Below are the code and all the weights of a small trained network. Each question names an input and a class and asks about switching units off, where a switched-off unit gives its printed mean instead of its output.

import numpy as np


def w(rows, s, z=0):
    codes = np.array(rows[::2]) - 128.0
    scale = np.full(codes.shape[1], s)
    scale[-1] = z or s
    return codes * scale


def f(y):
    return y / 2 * (1 + np.tanh(0.7978845608 * (y + 0.044715 * y**3)))


def log_softmax(a):
    a = a - a.max(-1, keepdims=True)
    return a - np.log(np.exp(a).sum(-1, keepdims=True))


def net(x, mask):
    res = np.array(x, float).reshape(1, 4) / 4 @ E
    y = f(res @ A[0][:, :-1].T + A[0][:, -1])
    res = res + np.where(mask, y, B[0][:, -1]) @ B[0][:, :-1]
    return log_softmax(res[-1] @ U[:, :-1].T + U[:, -1])


A, B = {}, {}
E = w([
[223,72,215],'x0',
[64,61,253],'x1',
[129,121,132],'x2',
[130,126,130],'x3',
],0.0084)
A[0] = w([
[204,110,162,66],'n1',
[56,129,206,101],'n2',
[25,150,77,175],'n3',
[173,129,60,95],'n4',
[78,80,141,202],'n5',
[99,133,187,24],'n6',
[73,153,202,109],'n7',
[207,159,195,74],'n8',
[91,159,250,132],'n9',
[134,121,87,187],'n10',
[150,111,122,254],'n11',
[217,127,166,138],'n12',
[104,163,72,153],'n13',
[113,131,87,176],'n14',
[99,176,205,139],'n15',
[154,116,148,44],'n16',
],0.012,0.004)
B[0] = w([
[77,68,152,187],'n1',
[124,192,98,223],'n2',
[102,67,253,252],'n3',
[49,191,100,192],'n4',
[217,137,69,201],'n5',
[50,184,45,157],'n6',
[129,206,82,196],'n7',
[20,110,134,194],'n8',
[129,188,130,254],'n9',
[168,202,123,172],'n10',
[147,192,176,188],'n11',
[80,184,137,214],'n12',
[95,167,172,211],'n13',
[176,119,140,176],'n14',
[179,151,72,182],'n15',
[92,94,114,129],'n16',
],0.0075,0.0064)
U = w([
[104,184,16,115],'0',
[180,161,202,200],'1',
[10,70,180,27],'2',
[129,132,120,252],'3',
[134,52,22,29],'4',
],0.011,0.0035)

Each question gives the input, the list of numbers given to net, and the class t.
The units are the neurons (one row each of A and B). Each row of codes is followed by its name. A weight is (code - 128) times the scale printed after its matrix; where a second scale follows, it is the last column's (A, B and U).
mask holds one flag per neuron, in row order. A switched-off neuron (its flag False) gives its mean, the last column of its row in B, instead of its output. The means were averaged over made-up inputs and are rounded, as every weight is.
A unit's drop is (log p(t) with every unit on - log p(t) with that unit switched off) / (log p(t) with every unit on - log p(t) with every unit switched off).
The circuit of an input: a set's keep is (log p(t) with only the set's units on - log p(t) with every unit switched off) / (log p(t) with every unit on - log p(t) with every unit switched off). Starting from the 12 units with the biggest drops (on a tie, the unit counted first), units are removed one at a time, each time the one whose removal leaves the highest keep (on an exact tie, the one counted first), for as long as the keep stays at least 0.8.
units of the circuit, in order: the units of the circuit, biggest drop first
top k neurons: the k neurons with the biggest drops, biggest first
drop of u: that unit's drop, to one decimal
input [-6,-1,-3,-3], class 2: units of the circuit, in order -> n3
input [-6,7,-7,-4], class 0: units of the circuit, in order -> n7, n2
input [8,1,7,-3], class 2: units of the circuit, in order -> n8, n1
input [-6,-1,8,5], class 1: units of the circuit, in order -> n8, n3
input [8,-6,7,2], class 2: units of the circuit, in order -> n8, n1, n5
input [-1,-3,7,2], class 1: top 2 neurons -> n6, n8
input [-7,4,7,2], class 1: top 3 neurons -> n3, n5, n8
input [-5,6,7,0], class 1: top 3 neurons -> n3, n4, n8
input [-6,0,2,3], class 2: drop of n9 -> 0.1
input [-7,-6,4,1], class 2: drop of n3 -> 0.7
input [6,7,-1,-1], class 0: drop of n3 -> 0.1
